Rows and whether each has a hidden trait (one of two labels; each part has its own)
[ -2 -15  12   7 -12 -11 -12 -23  -7  -6   4  -3 -17  -3   3  -4   4 -10
  -5  -5   7  10  37  11   6   7  -6  -2  -9 -11   1   0   0   2  11   3
   1   0  -2 -11   1  -4  -1   2   2   4   3  10  -4   2   4  -1  -7   0
   2   1   0  -5  -4  -4  -2  12   0 -17  -8  -3   6  14   3   8 -12  10
  -5   2 -11   6  -1 -17   8 -11   7 -10  -3   1 -15  -4  -7  -1   7  -2
 -11   2  10  13   2  20  -1   7   0  -5 -13   5  -9  15  -4  -2 -26 -39
 -13  33  11  27  -7  17   2  -7   1   2 -15   2  10   7  19  -2  55   0] -> q203
[ -9 -20  10   9 -13 -11  -8 -11  -7   2   5  -5 -20   0   3  -6   4  -8
  -7  -5   6  12  30  12   5   7  -6  -2  -9  -9  -1   1   3   3   8   3
   0  -2  -2  -7   1  -2   1   4   2   6   1   9  -2   5   3  -1  -3   6
   1   2  -2  -5  -3  -6  -5  12  -2 -16 -10  -5   8  13   3   9 -14   6
  -6   2 -10  12   3 -17   7 -11  10 -10   4  -1 -14  -1  -5  -9   6  -1
 -13   0   9  11   2  19  26  11   3  -6 -12   7  -3   6  -6   1 -17 -28
 -15  35  12  25  -8  14   2  -2   5   3 -13   2   8   4  19  -2  53   0] -> q203
[  1  18   1  10  -6  -6  -2 -17  -1  -9   6  24  -3   8   7   5 -11  -2
  20  -1   4 -17   8 -22   0  -1  -1  13   0  -2   9  20  -2  -1   0  -8
   2 -17   4  -2   1   4  18   9  -5   7 -11   3   1  18 -10   1  -6   4
 -20  -2 -12   2   4   4  11   0  -3  -2 -20 -14 -14 -12 -10  -1   3  -1
   6   0 -24 -13  -4  -7  -2  16 -14  -1   3  -4  -7  -8 -10  24  -6  -4
 -37  19  16   6  19   3  46   1   2   5  14   3   2  26  19  15  -3   4
  17  14 -45 -14  11   7   2   5 -13 -17  24  -4   8   0  13   4  10  -2] -> Q268
[  2 -13   5   9 -12 -10 -11 -22  -6  -3   6 -18  -9   3   3  10   8 -12
  -5  -8   2  13  27   9   4   8  -6  -2  -6  -9   2   4   0   0  11  -6
  -4  -1  -6 -11   1  -3  -7  12   5   3   5   7   0   2   0  -5  -2  -1
  -4  -2  -2  -7  -5  -7  -6   4  -2 -13  -6  -7   9   6   3   5  -8   7
  -3   1  -8  10   0 -13   8 -13   0  -7  -3   1  -9   3  -4 -23   2   1
  10  -2   4  12   1   5  -4   7   4 -11 -13   4  -2   0   1  -3 -20 -22
  -6  36  28  25   5  14   3   0   3  20  -7   9   8   7  18   0  39   0] -> q203
[ -8  17   1   7  -8  -5  -3 -23  -2 -12   7  22   2   9   7  -8 -11  -2
  10  -3   2 -12  12 -20  -5   0   0  10  -1   0   9  24  -4  -2   7  -9
  -4 -17   2  -1   1   3  15   8  -9   1 -14  -4   0  14 -10   0  -8   2
 -14  -2 -10   4   2   0  11  -2  -1   3 -18 -11 -14  -1  -8  -6   8   0
   4   0 -19  -8  -1  -1   0  17 -24   1   1 -13  -4  -6 -11  11  -3  -5
 -37  24   9   8  19  -1  63  -5   4   7  16  -1 -10  22  17  11   8   5
  16  20 -29 -16  17  12   4   0 -11  -2  41  -2   6   2  15   5  14  -2] -> Q268
[  3  16   2   9  -4   0   5  -7  -1  -6   8  22   9   0   9 -21 -12  -1
  17  -4  -3 -12  -6 -21  -3   0   1  12  -1  -4   6  18  -6  -4  -2  -2
  -4  -7   1  -3   1  -2  21   8  -5   4  -8  -1   3  10 -11   0 -10   3
 -14   0  -4   6   0  -4  20  -3   5   0 -12 -11  -3  -4 -10  -3  13   3
   8  -4 -27  11  -4  -1   4  19 -18  -1  -2 -13   1  -6 -11   0   1  -5
 -28  23  -4   4  16  -9  38  -6   6   6   9  -1  -8  18  17  14  14   1
  18  11 -36 -12  14   7   2  -4  -3 -10  26 -10   9   4  10   7  12  -2] -> Q268
[ -5 -18   8  11 -13  -8 -12 -24  -7  -2   4 -13 -18   1   2  -2   4 -10
  -7  -7   4   8  34  12   9   4  -6  -3  -9  -9   1   1   2   1  10   2
   0   2   0 -11   1   1  -1   4   0   5   5  10  -3   3   2  -1  -4  -3
  -1   1   0  -6  -2  -1  -7   9  -1 -21  -9  -7   5  14   2  14 -14   5
  -4   3 -13   6   4 -12   8 -11   9  -9   6   5 -13  -1  -5 -10   5   0
  20  -1   9  13  -3  19   9   4  -1  -8 -11   7  -3  11  -5  -6 -14 -25
  -7  39  15  23  -6  11   1  -3   4   3 -16   2  10   3  21  -2  57  -1] -> q203
[  3 -25  10   8 -12 -10  -8 -20  -6  -3   7  -8 -18  -1   2  -6   3  -8
 -12  -7   5  11  37  17   6   5  -5  -3  -8  -9   4   4   1   2  12   4
  -1   1  -1 -10   1  -3  -1   5   0   8   5  10  -2   2   4  -1  -2   2
   3  -1  -1  -5  -3  -6  -4   8   0 -18  -6  -3   4  12   2  11 -13   4
  -4   1 -15   2   2 -12   9 -11  11 -10   4   6 -13   2  -6 -11   3  -1
   2   3  10  13   1  20   1   8   1  -8 -10   7  -5   9  -2  -6 -27 -25
 -13  41   4  22  -6  12   1  -1   5   7 -15   3  10   5  15  -2  48   0] -> q203
[ -3  18  -2   9  -3  -3  -1 -10   0 -11   5  22   3   7   8 -14 -12  -7
  20  -3   1 -14  15 -27  -5  -1   0  11   0   0  11  19   0  -1   7  -7
  -1 -11   2  -5   0   4  18  11  -7   5  -7  -1   2  18  -8  -1  -6   2
 -15   2 -10   5   3   0  15   0  -1   2 -16 -11 -16  -7  -7  -3  10   3
   4   0 -20 -14  -5  -7  -1  15 -12  -4   6 -11  -3  -6  -9   9  -3  -4
 -26  18  12   3  10  -6  55   5   4   9  11   0   1   7  17  14   9   5
  17  16 -44  -9  15  11   4   4 -10  -3  25  -1   9   3  17   3  18  -2] -> Q268
[  3 -20   3   8 -12  -9  -4 -19  -7  -9   2  -8 -16  -2   3   1   2  -9
  -1  -7   6  10  29  14   7   9  -6  -3  -9  -9   3   4   0   1  10   3
  -2  -2  -3  -8   1  -3  -5   3   1   6   5   7  -3   7   5  -2  -3   0
   5   1   0  -6  -4  -7  -7   9  -4 -14 -11  -3  14  14   3  11 -17   8
  -5   2 -10   7  -1 -14   8 -15   8  -9   1   3 -12   1  -6  -4   2   0
 -13   1   9   7   1  17   0   5   3  -6 -12   7  -4  15  -1  -3 -23 -32
 -18  33  15  23  -4  16   1  -6   5   0 -10   2  11   6  15  -3  49   0] -> q203
[  0  19   5   5  -6  -3   3  -2  -3  -6   6  21   4   2  11  -6 -13  -1
  14  -2  -1 -20  12 -18  -2  -2  -1   7  -3   0   3  14  -6  -2  -3   2
   1  -9  -4   2  -1   3  22   5 -13   3 -10  -3   1  13 -13   1  -8  -1
 -12   0  -6   6  -1  -4  14  -1   5  -2 -14  -9  -9  -4  -8  -2   8   3
   7  -2 -17  -1  -4  -5   3  23 -14  -2   1 -16   1  -9 -13  13   3  -5
 -25  36  -1   8  15  -3  53  -4   4   8   7   0  -9  22  16   6  13   2
  10  15 -32 -11  16   7   4   3 -10  -4  25 -14  13   7  12   8   6  -2] -> Q268
[  2 -12   9   7  -9  -8 -11 -32  -7  -7   5 -11 -12   3   2  -4   6 -15
  -5  -7   3  15  56   4   3   9  -8  -4  -9 -13   0   8  -2  -1   5  -6
  -5  -4  -8  -9   1  -4   0   6  -2   1   4   4  -3   3   1  -5  -4  -2
   0  -1   0  -6  -4  -8  -9   7  -3 -15  -7  -4   9  12   4   9 -13  10
  -4   2 -15  10  -1 -14  14 -13  -8  -6   3  -6  -7   1  -8 -11   4   1
 -19   3   1  17  -7   9  -1   1   1  -7 -10   5   1   6  -2  -3 -10 -19
 -25  32  17  28   6  15   3   1   3  15  -7   9   5   8  19  -2  33   0] -> q203
[  4  14  -4  12  -8  -7  -4 -15   2  -4  10  21   8   7   8  -3 -11   1
  14  -7   3 -12   4 -25   0  -5   3  14   2   1  13  22   2  -3   8  -6
  -1 -13   4  -7   2  -1  16  15   5   8  -7  -2   3  20  -8   2 -11   7
 -26  -5 -10   8   5   5  18  -3  -1  -5 -20 -14  -2 -10 -12  -7  10   4
   7  -1 -23 -14  -5   0  -5  15 -10   0  -6   3 -10  -3 -10   1  -7  -6
  -8  14  12   0  16 -11  56   2   3   3   9  -1  -8   9  19  13  10  16
  29  10 -40 -21  11  15   0   8 -10  -7  20   7  15   0  10   5   8  -2] -> Q268
[ -4  20   1   9  -4  -3   3  -4  -3  -5   7  19   4   1   8  -9 -12   1
  11  -4  -5 -10   9 -24  -2  -3   1  11  -3  -1   4  23  -8  -3  -2   3
  -4  -9   0  -1   0   2  22   8  -7   4  -5  -2   3  15  -9   2 -10   0
 -12   1  -5   7   1  -4  21  -7   3  -2 -12  -8  -8  -3  -9  -2   8   3
   7  -3 -19  -4  -3  -2   4  14 -19  -1   0 -16   2  -5 -10  11   4  -4
 -35  24  -1   8  13  -3  56  -9   4   4   4  -3 -10  20  16   7  -6   8
  18   8 -35 -13  13  13   4   1  -2 -14  26 -11   9   3  12   6  12  -3] -> Q268
[  1  18   0   8  -5  -2   2  -8  -1  -7   9  21   6   2   8   9 -12  -2
  18  -6  -1 -13   8 -24  -3  -2   3  12  -1   1   7  22  -4  -3  -3   0
  -2  -4   1  -3   1  -2  25  11  -4   5  -7  -1   2  16 -10   1  -8   4
 -15  -1  -7   6   1  -3  23  -4   1 -11 -10  -9  -7  -4  -9  -7   9   3
   6  -3 -21   1  -3  -5   2  15 -18  -3   3 -11  -1  -5  -9   5  -2  -4
 -18  25   3   5  13  -9  49  -4   6   6   7   0  -9  17  18  13   7   9
  15  19 -43 -10  12  15   3   4  -5  -9  25 -11  11   4  12   5  14  -2] -> Q268
[  3  -9   8   9  -7  -8  -7 -15  -6  -6   4 -18 -14   2   2  -7   7 -16
  -1  -7   2  14  30  -1   3  10  -5  -2  -6 -10   4   3  -1  -1   4  -4
  -5  -3  -9  -9   1  -6   0   6   1   0   6   8  -1   7   4  -5   1   2
  -1  -3  -1  -7  -6  -4  -5   4  -4 -12  -8  -2  14  11   5   6 -14  10
  -5   2 -16  18   2  -9   9 -13  -4 -10  -6  -4  -6   2  -8 -22   2   1
 -25   5  -4  18 -10   7  15  -6   5  -7 -10   7 -10   0   2   0 -14 -19
 -21  32  19  30   4  10   3   1  -4  12  -7  12  11   9  15  -1  36   0] -> q203
[ -5  17   1  10  -6  -4   8  -9  -2  -8   8  23   6   1   7  -4 -12  -4
  17  -5  -1 -12   6 -19  -2  -1   2  12  -1   1   8  23  -2  -3   0   0
  -2  -7  -1  -5   0  -1  26  10  -6   5   3   0   3  14 -11   2 -10   4
 -14   2  -6   6   0  -5  21  -1   3  -2 -10  -6  -7  -4  -8  -6   8   3
   7  -1 -23  -4  -5  -8   4  18 -15  -2   3 -16  -3  -4  -9   9   1  -6
 -52  23   4   4  14  -6  59  -3   3   7  16  -3 -10  16  14   8  10   7
  16   7 -39 -11  11  11   3   7  -5 -21  25  -8   8   4  11   6  14  -1] -> Q268
[ -5 -16   8   8 -13 -10 -11 -17  -5   0   6  -4 -15  -1   1 -12   4  -8
  -4  -8   8   9  33  15   9   5  -4  -1  -5  -8   5   2   1   1   7   2
   2   2  -2 -12   1  -4   4   6  -1   7   5  10  -2   6   1  -1  -4   3
   1  -1  -2  -5  -4   1  -3  11  -1 -15  -7  -2   9  10   2   6 -12   6
  -3   2 -12  -2   0 -14   7 -12   8 -10   0  10 -14   2  -5 -12  -1  -1
   1  -4  13  10   3  17   9   8   2  -8 -14   6  -5   9  -1  -8   2 -21
 -14  35   3  26  -8  16   1  -3   5 -11 -12   1  11   3  15  -2  47   1] -> q203
